Below are the code and all the weights of a small trained network. Each question names an input and a target symbol and asks about switching units off, where a switched-off unit gives its printed mean instead of its output.

import numpy as np


def w(rows, s, z=0):
    codes = np.array(rows[::2]) - 128.0
    scale = np.full(codes.shape[1], s)
    scale[-1] = z or s
    return codes * scale


def f(y):
    return y / 2 * (1 + np.tanh(0.7978845608 * (y + 0.044715 * y**3)))


def softmax(a):
    e = np.exp(a - a.max(-1, keepdims=True))
    return e / e.sum(-1, keepdims=True)


def log_softmax(a):
    a = a - a.max(-1, keepdims=True)
    return a - np.log(np.exp(a).sum(-1, keepdims=True))


def net(x, mask):
    ids = ['ΛΠΨαγεζητ'.index(c) for c in x.split()]
    T = len(ids)
    res = E[ids] + P[:T]
    q, k, v = (res @ M[0].T for M in (Q, K, V))
    z = softmax(np.where(np.tri(T) > 0, q @ k.T / 4**0.5, -1e9)) @ v
    res = res + np.where(mask[0], z, O[0][:, -1]) @ O[0][:, :-1]
    y = f(res @ A[0][:, :-1].T + A[0][:, -1])
    res = res + np.where(mask[1:9], y, B[0][:, -1]) @ B[0][:, :-1]
    return log_softmax(res[-1] @ U[:, :-1].T + U[:, -1])


Q, K, V, O, A, B = {}, {}, {}, {}, {}, {}
E = w([
[64,97,101,82,72,141,182,113,100],'Λ',
[126,66,140,75,69,73,23,122,164],'Π',
[181,66,121,148,140,153,218,193,145],'Ψ',
[2,112,70,101,110,108,88,59,170],'α',
[91,95,158,223,57,67,123,227,158],'γ',
[77,152,99,207,131,96,171,117,164],'ε',
[195,128,98,159,171,86,163,53,166],'ζ',
[172,28,52,58,122,133,145,86,151],'η',
[60,49,74,125,174,169,110,154,203],'τ',
],0.0095)
P = w([
[99,89,233,169,172,148,120,87,3],'0',
[113,116,206,128,107,181,185,79,114],'1',
[103,84,116,149,147,77,163,112,95],'2',
[113,186,189,25,114,79,218,160,174],'3',
[170,123,123,185,20,215,162,77,183],'4',
[158,222,12,101,102,143,107,196,164],'5',
[120,177,97,94,89,71,181,158,205],'6',
[158,148,59,176,6,154,145,121,184],'7',
],0.0061)
Q[0] = w([
[148,40,176,244,212,151,12,81,3],'H0',
[151,255,51,119,89,236,43,211,44],'H0',
[19,59,180,82,204,41,152,182,57],'H0',
[101,3,129,233,3,213,138,32,99],'H0',
],0.012)
K[0] = w([
[106,129,176,118,179,126,113,131,4],'H0',
[126,160,183,84,161,69,162,144,163],'H0',
[152,122,187,174,145,163,102,85,119],'H0',
[147,149,57,147,170,80,89,166,93],'H0',
],0.024)
V[0] = w([
[77,175,138,217,175,170,203,204,150],'H0',
[41,181,124,173,149,65,66,45,171],'H0',
[72,69,172,105,83,111,39,212,167],'H0',
[99,156,129,160,7,64,157,154,59],'H0',
],0.015)
O[0] = w([
[79,231,202,181,227,254,201,126,177,122],'H0',
[108,249,26,37,237,51,116,245,69,164],'H0',
[73,44,244,9,189,34,137,143,221,4],'H0',
[79,198,233,67,137,95,239,103,34,159],'H0',
],0.007,0.0016)
A[0] = w([
[233,75,155,128,156,154,180,194,68,93],'N0',
[136,169,115,123,89,80,147,100,102,156],'N1',
[155,127,198,216,109,69,99,207,102,83],'N2',
[66,118,94,111,137,183,103,135,182,121],'N3',
[160,122,189,94,103,80,75,148,151,54],'N4',
[174,135,141,68,208,111,168,8,148,4],'N5',
[91,185,129,150,176,157,162,136,139,38],'N6',
[63,159,123,167,114,148,80,39,163,27],'N7',
],0.014,0.0047)
B[0] = w([
[153,234,120,35,65,213,94,114,204,154],'N0',
[156,186,211,142,126,112,102,43,70,254],'N1',
[138,142,77,68,30,33,129,245,115,137],'N2',
[125,89,98,165,180,117,166,124,15,228],'N3',
[156,137,213,197,202,240,106,103,129,174],'N4',
[165,146,25,151,85,132,107,244,31,196],'N5',
[125,109,150,169,37,54,74,84,254,209],'N6',
[167,220,113,3,134,137,110,188,196,179],'N7',
],0.0086,0.0065)
U = w([
[67,135,169,140,92,154,234,52,48,249],'Λ',
[140,123,212,148,164,159,42,137,97,59],'Π',
[136,153,150,87,121,220,174,152,165,94],'Ψ',
[52,199,114,2,170,108,20,122,119,99],'α',
[63,141,193,151,64,119,110,237,98,45],'γ',
[88,187,152,199,145,88,113,86,176,46],'ε',
[224,235,93,217,146,137,103,144,82,122],'ζ',
[161,41,105,76,42,101,48,78,110,54],'η',
[88,66,85,200,206,153,160,182,164,255],'τ',
],0.0038,0.0045)

Each question gives the input, a string of symbols that net reads in full, and the target symbol t.
The units are the heads (4 rows each of Q, K, V and O) and the neurons (one row each of A and B). Each row of codes is followed by its name. A weight is (code - 128) times the scale printed after its matrix; where a second scale follows, it is the last column's (O, A, B and U).
mask holds one flag per unit, heads first, then neurons. A switched-off unit (its flag False) gives its mean, the last column of its rows in O or B, instead of its output. The means were averaged over made-up inputs and are rounded, as every weight is.
A unit's drop is (log p(t) with every unit on - log p(t) with that unit switched off) / (log p(t) with every unit on - log p(t) with every unit switched off).
The circuit of an input: a set's keep is (log p(t) with only the set's units on - log p(t) with every unit switched off) / (log p(t) with every unit on - log p(t) with every unit switched off). Starting from all 9 units, units are removed one at a time, each time the one whose removal leaves the highest keep (on an exact tie, the one counted first), for as long as the keep stays at least 0.8.
circuit, biggest first: the units of the circuit, biggest drop first
most important unit: the unit with the biggest drop
k most important neurons: the k neurons with the biggest drops, biggest first
drop when u is switched off: that unit's drop, to one decimal
input Λ Λ ε, target ε: circuit, biggest first	(N6, H0, N3)
input ζ ζ ε ζ Λ, target ε: 2 most important neurons	(N6, N5)
input γ τ η ζ α τ ε γ, target τ: circuit, biggest first	(H0, N1)
input Λ Ψ Λ Π, target Ψ: circuit, biggest first	(H0, N7)
input τ ε Λ Λ Ψ, target Ψ: most important unit	N0
input τ γ Λ Λ, target γ: circuit, biggest first	(H0, N5, N6)
input Λ Λ Ψ Λ Λ, target Ψ: circuit, biggest first	(N7, H0)
input γ Π Λ Ψ Λ Ψ, target Ψ: circuit, biggest first	(H0, N7, N0)
input γ Λ γ, target γ: 3 most important neurons	(N2, N5, N6)
input τ Λ Λ ζ Π Ψ Λ α, target Ψ: circuit, biggest first	(N7, H0)
input τ η Ψ ζ ε, target Ψ: 2 most important neurons	(N7, N1)
input τ τ ε Λ α, target ε: circuit, biggest first	(H0, N6)
input ζ τ Λ Ψ ζ ζ, target Ψ: circuit, biggest first	(H0, N7)
input Ψ Λ ε, target ε: circuit, biggest first	(N6, H0)
input Λ ζ η ζ, target η: circuit, biggest first	(H0)
input Λ ζ Λ Λ γ Λ Ψ, target γ: circuit, biggest first	(H0, N5, N6)
input Λ Λ ε Λ γ, target ε: circuit, biggest first	(H0, N6)
input Λ Λ τ Λ, target τ: circuit, biggest first	(H0, N1, N3)
input ζ Λ Λ α γ, target γ: 2 most important neurons	(N2, N3)
input ζ α ε ε ζ τ ε α, target τ: most important neuron	(N3)
input τ ζ ζ ζ γ γ ζ, target γ: 2 most important neurons	(N5, N6)
input Ψ Ψ Λ α Π ζ ζ, target Π: 2 most important neurons	(N4, N1)
input Λ ζ ζ γ Λ ε, target γ: 2 most important neurons	(N5, N6)
input Λ Π α Λ, target Π: 2 most important neurons	(N4, N1)
input Ψ ζ α ζ Λ η ζ ε, target η: drop when H0 is switched off	1.0
input ζ ζ Ψ Λ, target ζ: drop when H0 is switched off	1.4
input τ Λ γ ε Ψ Λ ζ, target Ψ: drop when N7 is switched off	0.8
input τ Λ Λ Λ ζ τ Λ ε, target τ: drop when N3 is switched off	0.3
input ζ Π Λ Ψ Ψ η, target η: most important neuron	(N4)
